In the rows, zero is written as 128.
Each row of numbers belongs to one of the things below and depends on some of the facts about them. Some rows are named. Which thing is each other row?

Some rows with their names:
gatik: [114 121 116 123 141 188 166  99 117 102 156  97 146 113 107 167  70  88
 158 123 112 154  98 101 140 135]
kitak: [128 147 140 144 132  50 102 116  99  92 127 125  97  95 127 108 112 124
 136  92 103 124 170 157 224  90]
grebrul: [112 116 121 120 141 192 163  97 115  96 148  92 131 110 112 166  80  95
 161 133 110 150  94 107 139 134]
skina: [164 127 126 195  62 130  59 135  81 156 110 112 140 178 122 136 143 148
 161 144 147 133 152 100 121 162]
kedrem: [153 155 131  86 151  89 128 160 136 130 103 130 130 151 150 211 142 128
  73 143 163  86 112 179 121 102]
fimon: [181 139 100 196  56 102  97 131 104 177 146 119 154 187 119 136 109 114
 143 125 137 130 167  81 110 160]
doklapus: [162 134 128  91 157 122  96 166 122 132 119 142 130 134 159 180 141 160
  71 113 186 102  89 171 107 117]
grider: [100 134 162 112 131 104 153 143 169 161 105 131 145 132 106  11 159 118
 153 123 117 128 102 144 105 133]
buzi: [161 143 121  90 152 102 137 184 129 145 109 117 126 151 143 171 130 139
  76 125 167  84  96 192 127 103]
trelor: [177 112 114 193  55 113  97 120  97 170 125 101  95 173 133 136 137 144
 154 161 124 119 152  98 111 167]
briko: [168 128 124  91 157 110 126 169 132 140 124 138 127 141 154 186 137 146
  69 125 169  93 105 169 113 108]
nutis: [ 91 143 129 117 134 178 163  88 119  83 127  86 138 120 111 194  89  78
 163 152 103 142 106 116 147 126]
dradil: [168 130 109 191  51 123  85 134  97 155 121 107 125 185 128 134 135 137
 152 143 127 117 159  98 114 155]
brevizo: [168 109 116 190  45 133  94 140  89 140 108 124 116 189 110 137 127 137
 143 125 106 113 184 109  86 148]
lubudrom: [166 140 104 188  45 119  78 126 100 148 129 104 115 185 137 130 136 138
 148 133 125 117 151  97 104 159]
fibi: [170 127 108 191  51 117  87 133  98 159 123 106 124 184 127 134 133 136
 151 145 125 119 159  97 113 155]
gogo: [103 138 113 114 126 197 144  84 119  77 156  87 118 110 129 158  84  98
 153 112 111 151  79 109 123 140]
gratifes: [106 145 107 151 143  82  99 116 105 100 144 153  92  73 136 100 110 154
 102 103 113 144 205 145 214 115]
stimelem: [108 145 108 152 145  81  98 114 105 101 143 152  90  74 136  98 111 154
 103 103 112 144 205 144 214 116]
sobram: [ 76 138  88 127 148 215 167 103 120 105 141 100 125  97 114 157  77 117
 133 156 114 160 128 120 147 157]
dredrel: [ 65 155 137 116 139 121 147 122 182 158 107 164 145 112 120  39 168 136
 116 156 122 146 153 127  95 157]

Facts:
(badre, Φ, 93); (bekli, Φ, 11); (bragruk, Φ, 522); (bremuklus, Φ, 93); (brevizo, Φ, 641)
(briko, Φ, 522); (bripudom, Φ, 93); (brodruk, Φ, 522); (broper, Φ, 11); (brosta, Φ, 11)
(buzi, Φ, 522); (dazon, Φ, 11); (dinakle, Φ, 93); (doklapus, Φ, 522); (dradil, Φ, 641)
(dragruk, Φ, 93); (dravek, Φ, 93); (drebrefla, Φ, 11); (dredrel, Φ, 93); (dreflom, Φ, 93)
(drepuflas, Φ, 11); (drudem, Φ, 93); (dubron, Φ, 641); (dudubrin, Φ, 11); (fegi, Φ, 413)
(fibi, Φ, 641); (fiflil, Φ, 413); (fimon, Φ, 641); (firuk, Φ, 11); (fiski, Φ, 522)
(floflam, Φ, 11); (flostiklu, Φ, 522); (gatik, Φ, 11); (gefer, Φ, 522); (gegumum, Φ, 522)
(gogo, Φ, 11); (gratifes, Φ, 413); (grebrul, Φ, 11); (grider, Φ, 93); (gristi, Φ, 93)
(kabrar, Φ, 93); (kape, Φ, 413); (kebo, Φ, 11); (kebre, Φ, 413); (kedrem, Φ, 522)
(kekesko, Φ, 522); (kinas, Φ, 93); (kitak, Φ, 413); (klalir, Φ, 11); (korak, Φ, 93)
(kostor, Φ, 11); (kozur, Φ, 11); (kubas, Φ, 93); (kudrak, Φ, 413); (kuzigri, Φ, 641)
(lepus, Φ, 93); (lobasa, Φ, 11); (loklas, Φ, 641); (lokleki, Φ, 522); (lonur, Φ, 93)
(lozir, Φ, 641); (lubudrom, Φ, 641); (luskal, Φ, 11); (miflam, Φ, 11); (migak, Φ, 641)
(milon, Φ, 413); (mizi, Φ, 522); (mubur, Φ, 93); (mudrastok, Φ, 413); (mustigron, Φ, 11)
(naklafe, Φ, 11); (netra, Φ, 522); (nevum, Φ, 93); (novus, Φ, 522); (nutis, Φ, 11)
(pagodo, Φ, 93); (pama, Φ, 522); (plastus, Φ, 522); (plefli, Φ, 522); (plekim, Φ, 93)
(plemuk, Φ, 641); (plesu, Φ, 93); (pliflom, Φ, 11); (plimur, Φ, 413); (ploplur, Φ, 413)
(pobra, Φ, 93); (pograk, Φ, 641); (povutom, Φ, 93); (pozir, Φ, 93); (punak, Φ, 413)
(retri, Φ, 522); (rizur, Φ, 522); (rodrotas, Φ, 11); (saskom, Φ, 641); (sastal, Φ, 522)
(sesil, Φ, 522); (sifliki, Φ, 93); (siker, Φ, 522); (skedri, Φ, 413); (skiklupom, Φ, 413)
(skina, Φ, 641); (skinil, Φ, 522); (sobol, Φ, 522); (sobram, Φ, 11); (sogifle, Φ, 522)
(sograk, Φ, 11); (stador, Φ, 522); (stegrak, Φ, 11); (stetofle, Φ, 93); (stibom, Φ, 522)
(stife, Φ, 641); (stimelem, Φ, 413); (stiplugis, Φ, 93); (stupeklik, Φ, 11); (stutol, Φ, 11)
(stuvetis, Φ, 11); (sugu, Φ, 641); (tafis, Φ, 641); (tatin, Φ, 641); (telun, Φ, 641)
(tiflom, Φ, 641); (tostor, Φ, 641); (tratesim, Φ, 522); (tratodrom, Φ, 93); (tratrem, Φ, 413)
(treflin, Φ, 11); (trelor, Φ, 641); (trenul, Φ, 11); (trepak, Φ, 93); (trizol, Φ, 641)
(vesa, Φ, 522); (voklores, Φ, 413); (voledis, Φ, 522); (vunar, Φ, 93); (vusis, Φ, 11)
(zefi, Φ, 413); (zekla, Φ, 413); (zotrobrin, Φ, 11); (zozom, Φ, 522); (zugegrim, Φ, 11)
(zugem, Φ, 93); (badre, μ, plefli); (bekli, μ, netra); (bragruk, μ, pagodo); (bremuklus, μ, tratodrom)
(brevizo, μ, stutol); (briko, μ, sogifle); (brodruk, μ, kape); (broper, μ, tiflom); (brosta, μ, zotrobrin)
(buzi, μ, plimur); (dinakle, μ, siker); (doklapus, μ, naklafe); (dradil, μ, stife); (dragruk, μ, gatik)
(dravek, μ, gegumum); (drebrefla, μ, punak); (dreflom, μ, plastus); (drepuflas, μ, fimon); (drudem, μ, gefer)
(dubron, μ, zefi); (dudubrin, μ, doklapus); (fegi, μ, kubas); (fibi, μ, voledis); (fiflil, μ, bekli)
(fimon, μ, mubur); (firuk, μ, milon); (fiski, μ, skiklupom); (floflam, μ, luskal); (flostiklu, μ, kostor)
(gatik, μ, badre); (gefer, μ, lepus); (gegumum, μ, grider); (gogo, μ, zugegrim); (grebrul, μ, fibi)
(grider, μ, nevum); (gristi, μ, dreflom); (kabrar, μ, povutom); (kape, μ, brevizo); (kebre, μ, drudem)
(kedrem, μ, firuk); (kekesko, μ, skinil); (kinas, μ, stuvetis); (kitak, μ, buzi); (klalir, μ, gristi)
(korak, μ, grebrul); (kozur, μ, pobra); (kubas, μ, sastal); (kudrak, μ, pliflom); (lepus, μ, trenul)
(lobasa, μ, stetofle); (loklas, μ, bremuklus); (lokleki, μ, dredrel); (lonur, μ, zugem); (lozir, μ, zozom)
(lubudrom, μ, treflin); (luskal, μ, vesa); (migak, μ, kitak); (milon, μ, migak); (mizi, μ, saskom)
(mubur, μ, tratesim); (mudrastok, μ, plesu); (mustigron, μ, kudrak); (naklafe, μ, rodrotas); (netra, μ, voklores)
(nevum, μ, stegrak); (novus, μ, mizi); (nutis, μ, stador); (pagodo, μ, lubudrom); (pama, μ, dinakle)
(plastus, μ, bripudom); (plefli, μ, sugu); (plesu, μ, lobasa); (pliflom, μ, tafis); (plimur, μ, dravek)
(ploplur, μ, dubron); (pobra, μ, plemuk); (pograk, μ, lonur); (povutom, μ, sesil); (pozir, μ, klalir)
(punak, μ, nutis); (retri, μ, korak); (rizur, μ, sograk); (rodrotas, μ, skina); (saskom, μ, loklas)
(sastal, μ, lokleki); (sesil, μ, trepak); (sifliki, μ, fiski); (siker, μ, broper); (skedri, μ, kabrar)
(skiklupom, μ, kuzigri); (skina, μ, fiflil); (skinil, μ, ploplur); (sobol, μ, sobram); (sogifle, μ, drebrefla)
(sograk, μ, novus); (stador, μ, kedrem); (stegrak, μ, sifliki); (stetofle, μ, dazon); (stibom, μ, rizur)
(stife, μ, kozur); (stutol, μ, tostor); (stuvetis, μ, mustigron); (sugu, μ, drepuflas); (tafis, μ, tatin)
(tiflom, μ, stibom); (tostor, μ, mudrastok); (tratesim, μ, lozir); (tratodrom, μ, kinas); (treflin, μ, trizol)
(trelor, μ, sobol); (trenul, μ, dudubrin); (trepak, μ, brodruk); (trizol, μ, gogo); (vesa, μ, retri)
(voklores, μ, pozir); (voledis, μ, stupeklik); (vunar, μ, kekesko); (vusis, μ, fegi); (zefi, μ, brosta)
(zotrobrin, μ, trelor); (zugegrim, μ, kebre); (zugem, μ, vusis)

Which thing is each row?
No name comes twice in this set of rows, the named rows included.
[ 88 148 169 105 123 109 114 103 174 133 113 153 143 119 133  43 178 126
 144 114 125 139 102 119  76 144] : lepus
[165 123 126  94 164 118 121 175 126 144 119 145 132 136 148 184 137 154
  70 126 177  98 107 171 117 111] : plastus
[182 106 116 192  58 108 104 117  97 177 127  98  83 168 135 136 138 147
 155 170 124 122 152  97 110 170] : dubron
[108 106 122 119 133 203 163 103 111  84 136 101 129 114 100 165  77  98
 156 122  99 148 110 114 127 129] : lobasa
[132 116 155 153 150  72  72 113  83  98 133 152 112  78 126 112 121 151
 140  87 131 148 168 137 217 102] : fiflil
[134 122 131 146 138  67  97 115 106  87 153 147 100  88 142 108 128 142
 133  90 103 129 176 125 214  84] : kudrak
[177 134 117  93 160 100 134 167 136 155 141 147 144 141 149 185 118 133
  61 112 177 102 110 157 109 112] : tratesim
[ 96 124 181 116 141 104 134 119 167 155 100 163 162 121 112  52 178 124
 153 139 126 145 120 118  97 136] : dreflom
[ 99 133 123 116 133 205 131  89 109  79 148  92 132 108 123 158  86 106
 160 115 119 155  77 111 129 140] : trenul
[160 147 118  84 147 118 100 156 133 122 132 135 115 138 169 176 137 154
  65 102 177  97  85 169  96 119] : gefer
[140 122 137 146 139  58 100 107 102  96 147 146  93  83 134 109 113 136
 129  84 108 137 175 134 207  97] : fegi
[136 126 130 147 136  67 100 122  98  98 147 138  92  85 130  91 108 141
 130  79 109 133 169 143 213  97] : skiklupom
[149 100 143 148 142  49 114  90 103 115 152 136  51  68 143 112 118 148
 130 113 107 138 167 134 204 112] : zefi
[164 147 101 184  39 120  72 119 102 141 134 102 112 184 143 127 135 136
 144 126 126 116 145  97  97 161] : trizol

The same things again, as new rows of numbers:
Some rows with their names:
klalir: [106 143 121 102 176 116 158 125 154 120 111 102 165 140 117  76 180 110
 150 145 155  88 113 166  96 135 175 107 141 135 105 118 156  59 166 103
 106 126 162]
kuzigri: [109 171 159 116 165 117 134 186 143 118 131  90 114 144 169 112 183 137
 193 165 193 122 142 120  89 107 189 129 154 182 112 147 181 101 115  85
 130 143  73]
plimur: [ 63 157 148 100 157 112 115 154 178 101  82 124 192 129 127  72 151 125
  99 114 154 130 144 129 117 104 194 114 155 177 137 122 128  66 113  90
 176 155  93]
plastus: [123 136 136 123 156 119 152 163 177 122 142  83 180 148 157 133 133 130
 122 131 159 159 130 159  66  82 180 110 114 149 138 118 130  66 144 114
 128 127 126]
skedri: [ 49 165 136 108 168 114 119 143 161 104  85 112 195 122 132  93 151 120
  96 121 180 135 133 128 117  97 164 107 149 168 134 129 135  73 119  90
 168 147 102]
tratodrom: [ 59 119 140 115 152 101 148 165 175 101 127 100 146 117 165 121 153 103
 145 132 162 141  73 161 117 112 132 110 162 192  90  87 149  66  88 119
 107 132 129]
dazon: [ 78 161 112 102 171 126 152 142 175 149 110  76 141 146 173  84 183 100
 154 145 170  86 138 148  93 145 208 100 147 132  83 128 172  76 142  93
 116 131 148]
trizol: [106 161 136 120 163 121 120 176 134  83 120 101 123 143 137 124 147 135
 194 175 159 126 126 134 109  80 159 117 149 159 125 136 164 102 125  84
 104 159  57]
dradil: [118 159 155 117 168 114 128 171 129  93 125 102 127 138 130 119 163 150
 191 162 171 119 126 133  98  91 159 126 148 175 133 133 163  86 120  92
 107 149  67]
voklores: [ 71 155 149 110 173 106 131 143 150 102  92 122 207 123 111  80 174 115
  97 124 192 144 121 132 113 104 157 115 146 174 135 136 138  73 143  91
 182 133 126]
mustigron: [ 87 149 111 104 168 117 153 126 161 122  99  96 154 141 138 108 158 106
 142 151 145  82 110 148 102 144 180  91 144 139 108 108 153  53 143  98
  87 133 143]
fegi: [ 49 166 131 107 165 115 119 142 156 102  85 110 197 119 131  93 153 122
  94 121 179 135 138 129 116  99 159 107 147 168 137 127 140  75 118  98
 168 146 100]
dubron: [116 162 135 103 167 125 137 176 111  83 132 105 140 129 147 105 160 167
 193 152 169 102 123 137  97  74 144 106 128 181 143 136 193  90 120 123
 119 141  56]
voledis: [115 141 131 121 153 123 147 163 178 122 139  79 177 147 164 137 125 130
 122 130 154 156 136 157  67  81 181 107 113 146 139 116 132  69 137 116
 123 130 118]
grebrul: [ 87 151 105 100 169 124 147 126 160 120 105  92 156 139 134  86 162 113
 150 143 144  82 127 163 101 130 178 100 142 129 106 111 156  62 148 107
  94 137 141]
kozur: [ 89 149 108 102 170 122 146 127 163 120 104  95 155 139 134  88 162 112
 150 144 144  83 124 161 101 130 182  98 143 129 105 112 154  61 149 103
  96 137 141]
plesu: [ 48 122 147 115 168 108 128 161 186 105 136  94 144 117 159  95 153 124
 161 114 175 135  84 192 113  76 134 119 156 169  83  98 140  73  89 113
 113 142 130]
stutol: [ 68 154 122 105 190 123 131 120 175 130 108  89 152 142 136  92 151 129
 159 133 167  72 111 177  97 106 185  98 137 116 101 119 141  56 137  87
  89 142 147]
rizur: [114 142 135 123 150 114 156 161 177 119 134  84 178 146 166 161 115 123
 111 139 154 153 116 143  68  95 179  99 115 159 144 107 130  57 129 111
 110 126 121]
naklafe: [ 97 140 108 107 173 121 152 132 160 113 106 103 161 146 122  82 168  95
 154 157 148  96 111 165 105 127 179  98 143 123  98 122 155  71 172  92
 105 133 155]
lozir: [116 172 152 117 163 114 125 163 124  96 124  95 126 134 129 119 169 147
 187 163 175 124 144 134  93  95 154 138 154 173 129 129 162  90 122  98
 101 152  71]

Rows to name:
No name comes twice in this set of rows, the named rows included.
[119 148 145 113 146 119 143 168 191 111 142  95 178 153 160 120 114 129
 119 130 142 151 134 161  63  74 203 111 116 153 137 111 128  66 137 115
 121 135 120] : fiski
[133 148 162 121 174 108 138 172 122  88 129 112 137 143 112 107 177 138
 192 172 180 131 110 140  98  90 154 130 147 173 129 144 164  91 147  83
 121 140  89] : skina
[116 142 118 112 154 129 151 167 167 112 145  84 186 142 171 128 120 142
 124 122 150 146 132 161  67  69 171  94 100 151 148 117 150  69 136 136
 129 125 110] : skinil
[ 88 152  89  87 169 134 156 134 146 111 113  98 168 131 150  76 159 128
 153 133 143  66 122 165 100 115 168  79 122 136 115 116 185  65 148 134
 107 128 129] : brosta
[ 55 122 141 114 161 109 134 165 182 105 134  94 144 117 163  94 158 116
 158 119 168 141  90 184 113  87 136 120 160 174  83  97 148  77  92 119
 119 139 128] : stetofle
[ 55 121 140 113 160 108 134 165 180 101 134  97 146 117 157  93 155 118
 157 119 166 139  90 186 115  85 133 120 159 174  85  94 146  74  94 122
 116 140 128] : kabrar
[ 44 123 148 115 171 109 127 160 187 105 137  94 144 116 159  94 152 127
 163 113 179 133  84 194 112  72 135 120 156 168  83  97 140  73  87 113
 112 143 131] : trepak
[117 140 123 116 154 126 150 165 172 115 143  83 182 144 166 132 121 138
 124 125 151 150 132 160  68  73 174  99 105 148 145 116 141  68 137 128
 125 128 113] : kekesko
[ 55 131 136 112 153 113 146 181 188 126 139  81 133 121 196  88 181 100
 158 124 183 147 109 166 108 111 159 122 165 183  66 108 170  93  91 118
 141 130 132] : dredrel
[116 141 124 117 153 127 151 167 172 119 144  80 180 145 171 131 123 137
 124 126 153 149 135 160  68  75 176  98 105 149 143 118 146  70 136 129
 128 127 112] : sobol

